Here is a tiny trained network, its code and every weight. The questions are about switching its units off for an input and a target symbol, where a switched-off unit gives its printed mean instead of its output.

import numpy as np


def w(rows, s, z=0):
    codes = np.array(rows[::2]) - 128.0
    scale = np.full(codes.shape[1], s)
    scale[-1] = z or s
    return codes * scale


def norm(h):
    return h / np.sqrt((h * h).mean(-1, keepdims=True) + 1e-5)


def f(y):
    return y / 2 * (1 + np.tanh(0.7978845608 * (y + 0.044715 * y**3)))


def softmax(a):
    e = np.exp(a - a.max(-1, keepdims=True))
    return e / e.sum(-1, keepdims=True)


def log_softmax(a):
    a = a - a.max(-1, keepdims=True)
    return a - np.log(np.exp(a).sum(-1, keepdims=True))


def net(x, mask):
    ids = ['αβγδεηθλμξτφψ'.index(c) for c in x.split()]
    T = len(ids)
    res = E[ids] + P[:T]
    r = norm(res)
    for j in range(2):
        rows = slice(2 * j, 2 * j + 2)
        q, k, v = (r @ M[0][rows].T for M in (Q, K, V))
        z = softmax(np.where(np.tri(T) > 0, q @ k.T / 2**0.5, -1e9)) @ v
        o = O[0][rows]
        res = res + np.where(mask[j], z, o[:, -1]) @ o[:, :-1]
    y = f(norm(res) @ A[0][:, :-1].T + A[0][:, -1])
    res = res + np.where(mask[2:26], y, B[0][:, -1]) @ B[0][:, :-1]
    return log_softmax(norm(res)[-1] @ U[:, :-1].T + U[:, -1])


Q, K, V, O, A, B = {}, {}, {}, {}, {}, {}
E = w([
[127,111,128,108],'α',
[119,158,70,138],'β',
[137,96,127,118],'γ',
[126,118,139,95],'δ',
[138,107,130,89],'ε',
[77,126,62,216],'η',
[122,149,150,178],'θ',
[126,118,136,99],'λ',
[127,140,145,77],'μ',
[118,164,141,102],'ξ',
[62,164,123,249],'τ',
[188,206,203,212],'φ',
[112,133,134,107],'ψ',
],0.0018)
P = w([
[182,238,117,147],'0',
[106,2,139,60],'1',
[147,229,120,153],'2',
[109,8,143,61],'3',
[143,229,120,154],'4',
[103,15,141,67],'5',
[142,229,119,155],'6',
[104,14,140,64],'7',
[141,229,119,154],'8',
[105,10,143,54],'9',
],0.00057)
Q[0] = w([
[61,55,138,32],'h0',
[58,55,146,29],'h0',
[254,223,79,203],'h1',
[248,204,80,221],'h1',
],0.0034)
K[0] = w([
[143,45,177,4],'h0',
[150,46,177,2],'h0',
[198,102,166,19],'h1',
[190,85,168,32],'h1',
],0.003)
V[0] = w([
[45,118,13,131],'h0',
[164,163,35,45],'h0',
[234,143,166,60],'h1',
[102,138,4,76],'h1',
],0.0016)
O[0] = w([
[175,135,198,163,143],'h0',
[8,89,184,164,253],'h0',
[224,153,143,139,143],'h1',
[181,157,4,59,205],'h1',
],0.0019,0.00029)
A[0] = w([
[179,201,187,186,68],'n0',
[77,133,119,89,81],'n1',
[181,98,180,108,87],'n2',
[233,123,129,209,113],'n3',
[166,234,5,154,2],'n4',
[101,137,136,109,69],'n5',
[137,70,228,120,77],'n6',
[130,147,198,122,133],'n7',
[109,86,92,203,219],'n8',
[109,186,198,104,120],'n9',
[69,145,138,125,131],'n10',
[146,89,79,119,92],'n11',
[128,93,168,134,79],'n12',
[121,144,195,123,140],'n13',
[67,191,117,200,64],'n14',
[165,184,30,146,63],'n15',
[81,115,130,181,163],'n16',
[234,135,140,212,106],'n17',
[34,133,148,164,125],'n18',
[103,108,99,96,65],'n19',
[145,91,85,93,83],'n20',
[118,92,86,89,85],'n21',
[136,100,86,98,89],'n22',
[135,127,131,135,168],'n23',
],0.0029,0.00091)
B[0] = w([
[44,130,110,141,162],'n0',
[98,97,102,179,164],'n1',
[195,186,157,160,81],'n2',
[74,71,84,94,94],'n3',
[179,117,248,120,211],'n4',
[110,94,121,157,113],'n5',
[186,166,210,164,115],'n6',
[160,83,91,154,160],'n7',
[140,124,109,17,253],'n8',
[127,67,58,131,215],'n9',
[153,54,138,124,199],'n10',
[93,181,97,135,89],'n11',
[137,154,181,125,81],'n12',
[155,77,100,153,168],'n13',
[121,194,173,106,228],'n14',
[174,78,177,130,143],'n15',
[160,135,159,59,211],'n16',
[64,64,82,110,104],'n17',
[229,80,176,62,235],'n18',
[95,136,118,188,116],'n19',
[96,196,124,163,104],'n20',
[89,166,120,183,132],'n21',
[99,184,117,166,109],'n22',
[144,128,117,118,156],'n23',
],0.0018,0.0005)
U = w([
[253,5,253,253,188],'α',
[253,253,253,10,59],'β',
[3,3,3,4,195],'γ',
[248,12,3,253,4],'δ',
[211,253,3,253,27],'ε',
[3,249,3,3,231],'η',
[3,4,253,3,239],'θ',
[253,3,3,253,89],'λ',
[253,250,3,5,43],'μ',
[253,253,253,3,67],'ξ',
[2,253,253,253,148],'τ',
[253,244,253,253,19],'φ',
[241,3,253,3,171],'ψ',
],0.0037,0.0036)

Each question gives the input, a string of symbols that net reads in full, and the target symbol t.
The units are the heads (2 rows each of Q, K, V and O) and the neurons (one row each of A and B). Each row of codes is followed by its name. A weight is (code - 128) times the scale printed after its matrix; where a second scale follows, it is the last column's (O, A, B and U).
mask holds one flag per unit, heads first, then neurons. A switched-off unit (its flag False) gives its mean, the last column of its rows in O or B, instead of its output. The means were averaged over made-up inputs and are rounded, as every weight is.
A unit's drop is (log p(t) with every unit on - log p(t) with that unit switched off) / (log p(t) with every unit on - log p(t) with every unit switched off).
unit that matters most: the unit with the biggest drop
k most important neurons: the k neurons with the biggest drops, biggest first
heads that matter: for each layer, one digit per head in row order, 1 if its drop is at least 0.15 and else 0, layers parted by /
drop of u: that unit's drop, to one decimal
input β α β μ, target η: heads that matter : 01
input ξ δ β α, target η: heads that matter : 01
input η τ ξ ξ ε τ, target θ: heads that matter : 00
input η λ λ γ γ β λ δ, target η: heads that matter : 01
input β η β λ, target η: heads that matter : 01
input β ξ η ψ β ψ, target η: heads that matter : 01
input η μ θ, target θ: unit that matters most : n17
input τ δ α δ η η μ β λ ξ, target γ: 3 most important neurons : [n4, n14, n1]
input ψ τ β φ λ ε γ ψ θ, target θ: 2 most important neurons : [n17, n0]
input ξ ψ ε β α ε, target η: 3 most important neurons : [n4, n18, n20]
input ψ ξ ψ, target ψ: heads that matter : 00
input δ η η, target η: heads that matter : 00
input β μ ε ξ, target η: heads that matter : 01
input ψ ψ η ξ, target γ: unit that matters most : h1
input μ θ η, target η: 3 most important neurons : [n8, n14, n6]
input φ ξ φ β φ α γ, target γ: 4 most important neurons : [n3, n17, n14, n18]
input θ λ λ λ μ τ α, target α: drop of n8 : 0.4
input δ φ γ λ γ, target γ: drop of n15 : 0.1
input β β ξ ε, target η: drop of h1 : 1.6
